Below is a small trained network, with its code and all its weights. Each question gives an input and a class and asks what happens when units are switched off, that is, made to give their printed mean instead of their output.

import numpy as np


def w(rows, s, z=0):
    codes = np.array(rows[::2]) - 128.0
    scale = np.full(codes.shape[1], s)
    scale[-1] = z or s
    return codes * scale


def norm(h):
    return h / np.sqrt((h * h).mean(-1, keepdims=True) + 1e-5)


def f(y):
    return np.maximum(y, 0)


def log_softmax(a):
    a = a - a.max(-1, keepdims=True)
    return a - np.log(np.exp(a).sum(-1, keepdims=True))


def net(x, mask):
    res = np.array(x, float).reshape(1, 7) / 4 @ E
    u = 0
    for l in range(3):
        y = f(norm(res) @ A[l][:, :-1].T + A[l][:, -1])
        res = res + np.where(mask[u : u + 12], y, B[l][:, -1]) @ B[l][:, :-1]
        u += 12
    return log_softmax(norm(res)[-1] @ U[:, :-1].T + U[:, -1])


A, B = {}, {}
E = w([
[247,130,142],'x0',
[114,99,167],'x1',
[99,34,108],'x2',
[79,204,2],'x3',
[166,171,201],'x4',
[100,141,226],'x5',
[200,85,145],'x6',
],0.0049)
A[0] = w([
[153,84,123,53],'L0N0',
[146,168,123,133],'L0N1',
[5,169,72,112],'L0N2',
[154,90,131,82],'L0N3',
[86,116,81,50],'L0N4',
[139,55,207,124],'L0N5',
[176,42,116,3],'L0N6',
[144,91,98,148],'L0N7',
[175,88,207,93],'L0N8',
[12,131,104,96],'L0N9',
[214,70,44,173],'L0N10',
[125,117,113,117],'L0N11',
],0.012,0.0021)
B[0] = w([
[188,74,124,158],'L0N0',
[198,131,108,159],'L0N1',
[198,218,60,254],'L0N2',
[150,110,155,161],'L0N3',
[115,152,78,173],'L0N4',
[148,144,208,233],'L0N5',
[204,6,130,188],'L0N6',
[142,88,98,166],'L0N7',
[177,203,171,223],'L0N8',
[8,189,84,226],'L0N9',
[214,48,73,229],'L0N10',
[138,121,113,141],'L0N11',
],0.018,0.0064)
A[1] = w([
[127,105,127,32],'L1N0',
[128,109,127,44],'L1N1',
[151,148,122,8],'L1N2',
[98,175,76,70],'L1N3',
[103,111,231,215],'L1N4',
[122,127,78,35],'L1N5',
[194,174,128,87],'L1N6',
[123,156,123,51],'L1N7',
[225,202,76,101],'L1N8',
[44,127,215,111],'L1N9',
[168,154,109,74],'L1N10',
[3,113,4,190],'L1N11',
],0.011,0.0015)
B[1] = w([
[143,117,133,131],'L1N0',
[144,121,127,131],'L1N1',
[108,118,132,139],'L1N2',
[136,153,91,186],'L1N3',
[155,156,184,180],'L1N4',
[134,110,130,156],'L1N5',
[69,116,147,199],'L1N6',
[129,124,126,145],'L1N7',
[18,72,119,253],'L1N8',
[168,147,213,151],'L1N9',
[88,105,125,169],'L1N10',
[223,254,68,213],'L1N11',
],0.022,0.0077)
A[2] = w([
[120,124,126,58],'L2N0',
[80,69,109,96],'L2N1',
[145,157,99,2],'L2N2',
[68,85,134,109],'L2N3',
[174,117,103,24],'L2N4',
[138,133,126,38],'L2N5',
[42,78,107,121],'L2N6',
[184,102,122,144],'L2N7',
[139,158,190,92],'L2N8',
[103,127,157,57],'L2N9',
[45,51,79,96],'L2N10',
[255,214,147,181],'L2N11',
],0.0085,0.0022)
B[2] = w([
[131,150,130,128],'L2N0',
[82,70,74,162],'L2N1',
[156,165,130,148],'L2N2',
[22,152,156,153],'L2N3',
[129,146,114,144],'L2N4',
[141,156,124,128],'L2N5',
[12,61,117,169],'L2N6',
[143,137,126,178],'L2N7',
[76,138,210,178],'L2N8',
[52,150,138,138],'L2N9',
[52,23,53,184],'L2N10',
[72,204,193,253],'L2N11',
],0.011,0.0049)
U = w([
[161,174,255,165],'0',
[124,253,19,163],'1',
[210,24,124,49],'2',
[128,89,61,205],'3',
[46,93,118,4],'4',
],0.012,0.0032)

Each question gives the input, the list of numbers given to net, and the class t.
The units are the neurons (one row each of A and B). Each row of codes is followed by its name. A weight is (code - 128) times the scale printed after its matrix; where a second scale follows, it is the last column's (A, B and U).
mask holds one flag per neuron, layer by layer. A switched-off neuron (its flag False) gives its mean, the last column of its row in B, instead of its output. The means were averaged over made-up inputs and are rounded, as every weight is.
A unit's drop is (log p(t) with every unit on - log p(t) with that unit switched off) / (log p(t) with every unit on - log p(t) with every unit switched off).
The circuit of an input: a set's keep is (log p(t) with only the set's units on - log p(t) with every unit switched off) / (log p(t) with every unit on - log p(t) with every unit switched off). Starting from the 12 units with the biggest drops (on a tie, the unit counted first), units are removed one at a time, each time the one whose removal leaves the highest keep (on an exact tie, the one counted first), for as long as the keep stays at least 0.8.
circuit, biggest first: the units of the circuit, biggest drop first
top k neurons: the k neurons with the biggest drops, biggest first
top k neurons in layer l: the k neurons of layer l with the biggest drops, biggest first
drop of u: that unit's drop, to one decimal
input [8,-3,-6,8,-7,3,8], class 4: circuit, biggest first	(L1N8)
input [5,-5,-4,7,0,2,-4], class 4: circuit, biggest first	(L1N8, L1N11)
input [-5,4,4,0,4,-3,4], class 0: circuit, biggest first	(L0N2, L0N5)
input [6,-3,1,-1,7,-5,-3], class 2: circuit, biggest first	(L0N10, L0N2)
input [5,-1,-6,2,-8,-7,-5], class 3: top 2 neurons in layer 0	(L0N9, L0N10)
input [7,-3,5,6,1,-2,-2], class 2: top 2 neurons	(L0N10, L0N9)
input [4,-5,1,7,-2,7,8], class 4: top 2 neurons in layer 1	(L1N11, L1N8)
input [-1,4,-8,-4,-6,-6,4], class 3: top 2 neurons in layer 0	(L0N10, L0N5)
input [8,4,-6,0,2,-4,4], class 3: top 3 neurons	(L1N8, L1N11, L0N5)
input [-4,8,7,4,1,-3,7], class 2: top 2 neurons in layer 0	(L0N6, L0N10)
input [-5,-8,-7,-2,8,2,-5], class 4: top 2 neurons	(L0N9, L1N11)
input [1,7,1,-3,0,-1,5], class 0: top 2 neurons	(L0N5, L0N8)
input [7,-5,-8,8,-3,-6,-2], class 3: drop of L0N9	0.2
input [1,5,7,-8,-1,-7,-2], class 0: circuit, biggest first	(L0N5)
input [0,8,8,1,-8,2,7], class 2: drop of L1N8	0.1
input [8,-5,-7,8,8,4,2], class 4: drop of L1N11	0.0
input [0,5,-4,4,1,-8,-2], class 3: drop of L0N0	-0.1
